Below is a small trained network, with its code and all its weights. Each question gives an input and a class and asks what happens when units are switched off, that is, made to give their printed mean instead of their output.

import numpy as np


def w(rows, s, z=0):
    codes = np.array(rows[::2]) - 128.0
    scale = np.full(codes.shape[1], s)
    scale[-1] = z or s
    return codes * scale


def norm(h):
    return h / np.sqrt((h * h).mean(-1, keepdims=True) + 1e-5)


def f(y):
    return np.maximum(y, 0)


def log_softmax(a):
    a = a - a.max(-1, keepdims=True)
    return a - np.log(np.exp(a).sum(-1, keepdims=True))


def net(x, mask):
    res = np.array(x, float).reshape(1, 7) / 4 @ E
    u = 0
    for l in range(4):
        y = f(norm(res) @ A[l][:, :-1].T + A[l][:, -1])
        res = res + np.where(mask[u : u + 5], y, B[l][:, -1]) @ B[l][:, :-1]
        u += 5
    return log_softmax(norm(res)[-1] @ U[:, :-1].T + U[:, -1])


A, B = {}, {}
E = w([
[83,149,143,141,132,56,5,156],'x0',
[233,127,139,78,65,77,146,187],'x1',
[116,124,130,117,125,136,126,129],'x2',
[124,124,118,125,125,128,129,130],'x3',
[110,120,126,108,124,142,122,133],'x4',
[136,172,89,42,202,69,147,81],'x5',
[125,133,139,126,133,135,126,132],'x6',
],0.0022)
A[0] = w([
[164,151,125,122,71,159,168,123,248],'0.n1',
[36,196,90,141,191,133,113,4,94],'0.n2',
[108,89,110,232,62,231,81,190,78],'0.n3',
[77,89,190,177,137,26,45,171,74],'0.n4',
[66,160,135,114,155,90,123,82,126],'0.n5',
],0.0023,0.0016)
B[0] = w([
[131,86,143,66,59,141,114,67,254],'0.n1',
[226,53,110,141,120,133,83,230,223],'0.n2',
[73,93,194,157,85,36,222,165,247],'0.n3',
[102,171,52,93,2,230,179,105,237],'0.n4',
[155,135,129,91,193,115,196,150,184],'0.n5',
],0.0032,0.002)
A[1] = w([
[179,90,124,191,108,119,104,111,101],'1.n1',
[43,130,109,143,120,64,1,117,14],'1.n2',
[92,132,149,160,181,121,148,107,3],'1.n3',
[96,117,110,153,150,170,168,86,171],'1.n4',
[41,105,96,232,216,145,127,126,75],'1.n5',
],0.0036,0.0011)
B[1] = w([
[68,120,181,149,140,94,104,110,179],'1.n1',
[140,202,115,174,105,182,128,101,252],'1.n2',
[126,139,131,118,146,141,44,158,137],'1.n3',
[231,136,165,125,109,201,113,133,194],'1.n4',
[199,31,166,20,131,120,3,163,222],'1.n5',
],0.0039,0.0018)
A[2] = w([
[103,99,180,131,72,184,164,125,246],'2.n1',
[73,214,101,157,140,106,81,146,59],'2.n2',
[122,170,82,81,254,82,129,105,94],'2.n3',
[147,109,61,69,155,130,157,59,227],'2.n4',
[184,100,106,123,89,116,104,110,153],'2.n5',
],0.0045,0.0011)
B[2] = w([
[121,165,65,118,225,48,146,69,252],'2.n1',
[135,238,106,243,81,231,156,93,168],'2.n2',
[9,28,192,186,83,47,222,128,187],'2.n3',
[99,149,188,251,99,121,118,171,203],'2.n4',
[123,125,136,96,196,182,35,148,205],'2.n5',
],0.0029,0.004)
A[3] = w([
[213,108,119,49,110,105,62,184,24],'3.n1',
[150,164,76,165,156,229,176,54,117],'3.n2',
[143,183,81,212,117,147,33,182,224],'3.n3',
[36,36,188,212,71,125,135,103,136],'3.n4',
[252,88,128,109,114,131,161,136,254],'3.n5',
],0.0036,0.001)
B[3] = w([
[142,59,147,133,253,190,94,108,207],'3.n1',
[129,212,68,121,53,172,82,132,188],'3.n2',
[164,106,96,82,126,172,174,89,233],'3.n3',
[136,155,149,115,181,25,194,158,251],'3.n4',
[70,139,114,141,130,134,68,131,247],'3.n5',
],0.0052,0.0034)
U = w([
[88,110,190,173,128,1,221,159,251],'0',
[179,29,149,93,215,181,36,133,67],'1',
[141,233,54,143,24,196,116,85,67],'2',
],0.0087,0.0011)

Each question gives the input, the list of numbers given to net, and the class t.
The units are the neurons (one row each of A and B). Each row of codes is followed by its name. A weight is (code - 128) times the scale printed after its matrix; where a second scale follows, it is the last column's (A, B and U).
mask holds one flag per neuron, layer by layer. A switched-off neuron (its flag False) gives its mean, the last column of its row in B, instead of its output. The means were averaged over made-up inputs and are rounded, as every weight is.
A unit's drop is (log p(t) with every unit on - log p(t) with that unit switched off) / (log p(t) with every unit on - log p(t) with every unit switched off).
The circuit of an input: a set's keep is (log p(t) with only the set's units on - log p(t) with every unit switched off) / (log p(t) with every unit on - log p(t) with every unit switched off). Starting from the 12 units with the biggest drops (on a tie, the unit counted first), units are removed one at a time, each time the one whose removal leaves the highest keep (on an exact tie, the one counted first), for as long as the keep stays at least 0.8.
units of the circuit, in order: the units of the circuit, biggest drop first
unit that matters most: the unit with the biggest drop
k most important neurons: the k neurons with the biggest drops, biggest first
top k neurons in layer l: the k neurons of layer l with the biggest drops, biggest first
drop of u: that unit's drop, to one decimal
input [-8,5,0,-2,-8,6,0], class 2: 3 most important neurons	3.n4, 0.n3, 1.n5
input [1,3,-4,-5,-3,2,-4], class 1: units of the circuit, in order	3.n1
input [-5,7,-2,3,2,6,1], class 1: top 3 neurons in layer 3	3.n4, 3.n5, 3.n1
input [-1,8,-7,-5,5,-7,-1], class 1: top 2 neurons in layer 2	2.n3, 2.n4
input [-6,7,3,8,1,-3,6], class 1: 4 most important neurons	0.n4, 2.n2, 1.n2, 3.n1
input [-8,3,8,-7,3,-8,6], class 0: units of the circuit, in order	0.n3, 3.n4
input [7,0,7,-2,6,6,8], class 2: 2 most important neurons	1.n2, 2.n2
input [8,-7,8,0,-2,2,-1], class 2: 4 most important neurons	1.n2, 2.n2, 0.n4, 3.n1
input [8,4,-1,-8,2,6,1], class 2: 2 most important neurons	1.n2, 2.n2
input [-2,-5,-7,-4,8,5,6], class 0: top 3 neurons in layer 3	3.n1, 3.n4, 3.n3
input [-8,-1,0,4,3,-8,7], class 0: 2 most important neurons	0.n3, 3.n4
input [1,-4,7,8,4,-5,7], class 0: 2 most important neurons	0.n3, 3.n4
input [-6,5,0,3,-7,4,7], class 2: 3 most important neurons	1.n5, 0.n2, 3.n4
input [-2,0,-3,-6,-3,1,6], class 2: unit that matters most	1.n5
input [-7,-6,3,6,7,8,-6], class 0: units of the circuit, in order	2.n3, 2.n4
input [7,-6,-2,-8,-3,-8,-6], class 0: top 2 neurons in layer 3	3.n4, 3.n2
input [-7,-7,-5,0,-2,8,-3], class 0: 2 most important neurons	2.n3, 2.n4
input [-2,-2,0,8,-4,2,4], class 0: 2 most important neurons	0.n4, 0.n2
input [-4,0,6,4,-4,-3,8], class 2: 3 most important neurons	2.n3, 2.n1, 3.n2
input [-6,-3,-1,0,-6,3,-3], class 2: most important neuron	1.n4
input [-7,7,0,0,3,0,3], class 1: 2 most important neurons	0.n4, 2.n2
input [8,8,-1,8,-6,1,4], class 1: top 2 neurons in layer 2	2.n4, 2.n5
input [4,-1,6,1,4,4,-1], class 0: top 2 neurons in layer 0	0.n5, 0.n2
input [-2,-7,1,7,-2,8,-8], class 0: top 2 neurons in layer 2	2.n3, 2.n4
input [-5,-5,-7,0,5,-7,6], class 0: drop of 0.n3	3.6
input [-6,-8,-8,-7,-4,-2,1], class 1: drop of 1.n5	3.2
